[[129 147 145 144 134 135 137 138 131 138 129 127 124 132 130 117]
 [152 129 129 128 126 127 131 128 148 131 122 114 119 139 123 124]]
->
[[129 152]
 [147 129]
 [145 129]
 [144 128]
 [134 126]
 [135 127]
 [137 131]
 [138 128]
 [131 148]
 [138 131]
 [129 122]
 [127 114]
 [124 119]
 [132 139]
 [130 123]
 [117 124]]

[[132 114 111 114 107 143 129 116 146 147]
 [141 132 129 110 113 124 140 137 122 103]
 [131 126 114 107 117 122 136 150 128 124]]
->
[[132 141 131]
 [114 132 126]
 [111 129 114]
 [114 110 107]
 [107 113 117]
 [143 124 122]
 [129 140 136]
 [116 137 150]
 [146 122 128]
 [147 103 124]]

[[121 147 115 133 104 125 151 151 129]
 [121 130 126 135 128 124 131 136 123]
 [123 140 120 132 114 126 142 143 128]
 [139 116 145 129 155 136 113 113 132]
 [155 140 132 108 117 149 137 119 155]]
->
[[121 121 123 139 155]
 [147 130 140 116 140]
 [115 126 120 145 132]
 [133 135 132 129 108]
 [104 128 114 155 117]
 [125 124 126 136 149]
 [151 131 142 113 137]
 [151 136 143 113 119]
 [129 123 128 132 155]]

[[130 136 117 130 130 130 131 130 128 129 114 129 132 136 132 120]
 [132 128 128 106 109 111 124 122 119 118 128 118 127 128 130 126]
 [130 139 111 129 129 129 131 130 128 129 109 128 133 140 133 119]]
->
[[130 132 130]
 [136 128 139]
 [117 128 111]
 [130 106 129]
 [130 109 129]
 [130 111 129]
 [131 124 131]
 [130 122 130]
 [128 119 128]
 [129 118 129]
 [114 128 109]
 [129 118 128]
 [132 127 133]
 [136 128 140]
 [132 130 133]
 [120 126 119]]

[[101 137]
 [138 136]
 [112 131]
 [130 144]
 [102 123]
 [143 137]
 [116 119]
 [152 132]
 [152 124]
 [116  98]
 [125  99]]
->
[[101 138 112 130 102 143 116 152 152 116 125]
 [137 136 131 144 123 137 119 132 124  98  99]]

[[125 124 136 124 123 122 126 133]
 [125 123 136 124 123 122 126 133]
 [118 117 127 118 126 128 131 125]
 [131 128 153 131 121 112 118 140]]
->
[[125 125 118 131]
 [124 123 117 128]
 [136 136 127 153]
 [124 124 118 131]
 [123 123 126 121]
 [122 122 128 112]
 [126 126 131 118]
 [133 133 125 140]]
---
[[129 130 127 130 129 131 129 126 117]
 [131 132 130 124 128 123 127 135 113]
 [127 130 122 130 131 127 133 131 122]
 [129 128 121 122 130 131 127 123 103]
 [129 131 131 129 128 124 129 110 120]
 [129 132 129 130 131 135 128 127 138]
 [128 129 124 128 123 127 129 126 123]]
->
[[129 131 131 129 128 124 129 110 120]
 [131 132 130 124 128 123 127 135 113]
 [129 132 129 130 131 135 128 127 138]
 [129 130 127 130 129 131 129 126 117]
 [128 129 124 128 123 127 129 126 123]
 [127 130 122 130 131 127 133 131 122]
 [129 128 121 122 130 131 127 123 103]]

[[123 115 128 130 134 123 126 141]
 [116 121 135 141 139 120 132 139]
 [113 130 138 142 135 118 136 126]
 [132 116 122 123 128 130 121 140]
 [ 99 124 141 156 143 114 137 134]]
->
[[ 99 124 141 156 143 114 137 134]
 [113 130 138 142 135 118 136 126]
 [116 121 135 141 139 120 132 139]
 [123 115 128 130 134 123 126 141]
 [132 116 122 123 128 130 121 140]]

[[127 117 126 123 126 131 145 143 142 132 134 136 137 130 137]
 [130 138 131 133 131 125 115 116 117 124 122 122 120 125 121]
 [140 126 151 133 143 107 128 127 127 129 129 126 128 111 126]]
->
[[140 126 151 133 143 107 128 127 127 129 129 126 128 111 126]
 [130 138 131 133 131 125 115 116 117 124 122 122 120 125 121]
 [127 117 126 123 126 131 145 143 142 132 134 136 137 130 137]]

[[123 126 129 132 147 134 140]
 [131 125 152 117 133 111 128]
 [125 127 138 126 123 127 118]
 [118 127 130 140 133 124 127]
 [124 122 156 133 139 129 120]
 [140 120 120 130 123 141 121]
 [127 130 137 134 123 123 118]]
->
[[124 122 156 133 139 129 120]
 [131 125 152 117 133 111 128]
 [125 127 138 126 123 127 118]
 [127 130 137 134 123 123 118]
 [118 127 130 140 133 124 127]
 [123 126 129 132 147 134 140]
 [140 120 120 130 123 141 121]]

[[136 126 129 130 116 116 137 131 109 134 129]
 [130 129 140 117 127 119 130 124 111 128 124]
 [140 113 154 128 125 132 106 120 140 138 106]
 [122 118 144 129 128 130 118 143 131 123 140]
 [120 133 128 128 128 128 136 146 116 148 135]]
->
[[140 113 154 128 125 132 106 120 140 138 106]
 [122 118 144 129 128 130 118 143 131 123 140]
 [130 129 140 117 127 119 130 124 111 128 124]
 [136 126 129 130 116 116 137 131 109 134 129]
 [120 133 128 128 128 128 136 146 116 148 135]]

[[134 107 102]
 [126 108 103]
 [135 106 100]
 [127 103  99]]
->
[[126 108 103]
 [134 107 102]
 [135 106 100]
 [127 103  99]]

[[138 142 129 142]
 [132 126 148 131]
 [125 121 136 124]
 [123 120 134 122]
 [118 113 128 115]
 [132 127 153 131]]
->
[[132 127 153 131]
 [132 126 148 131]
 [125 121 136 124]
 [123 120 134 122]
 [138 142 129 142]
 [118 113 128 115]]
---
[[110 153 108 108 136 147 145 136 102]
 [127 124 131 133 126 125 123 124 131]
 [116 118 139 140 141 130 123 113 130]
 [133 117 137 139 114 113 112 117 138]
 [135 116 136 139 108 110 110 117 140]]
->
[[135 116 136 139 108 110 110 117 140]
 [133 117 137 139 114 113 112 117 138]
 [127 124 131 133 126 125 123 124 131]
 [116 118 139 140 141 130 123 113 130]
 [110 153 108 108 136 147 145 136 102]]

[[140 131 130]
 [152 129 128]
 [151 134 125]
 [145 132 123]]
->
[[152 129 128]
 [151 134 125]
 [145 132 123]
 [140 131 130]]

[[130 124 123 119 134 131 135]
 [108 110 110 118 138 150 140]
 [123 122 121 123 132 144 135]
 [141 145 137 136 106 157 130]]
->
[[141 145 137 136 106 157 130]
 [130 124 123 119 134 131 135]
 [123 122 121 123 132 144 135]
 [108 110 110 118 138 150 140]]

[[137 107 131 155 100 109 134 118]
 [111 111 148 117 147 105 125 121]
 [114 145 130 122 109 115 117 118]
 [141 107 147 154 113 117 141 155]
 [131 103 112 132 139 112 123 144]]
->
[[141 107 147 154 113 117 141 155]
 [137 107 131 155 100 109 134 118]
 [131 103 112 132 139 112 123 144]
 [114 145 130 122 109 115 117 118]
 [111 111 148 117 147 105 125 121]]

[[149 104]
 [133 110]
 [118 124]
 [110 154]
 [157 133]
 [132 132]
 [117 154]]
->
[[157 133]
 [149 104]
 [133 110]
 [132 132]
 [118 124]
 [117 154]
 [110 154]]

[[118 140 141 138 129 112 147]
 [139 109 111 112 118 138 151]
 [138 129 125 123 119 136 129]
 [132 136 130 128 126 129 135]
 [135 135 129 125 122 129 144]
 [140 133 128 126 117 137 123]
 [115 138 142 139 132 110 142]
 [123 112 114 122 140 139 111]]
->
[[140 133 128 126 117 137 123]
 [139 109 111 112 118 138 151]
 [138 129 125 123 119 136 129]
 [135 135 129 125 122 129 144]
 [132 136 130 128 126 129 135]
 [123 112 114 122 140 139 111]
 [118 140 141 138 129 112 147]
 [115 138 142 139 132 110 142]]
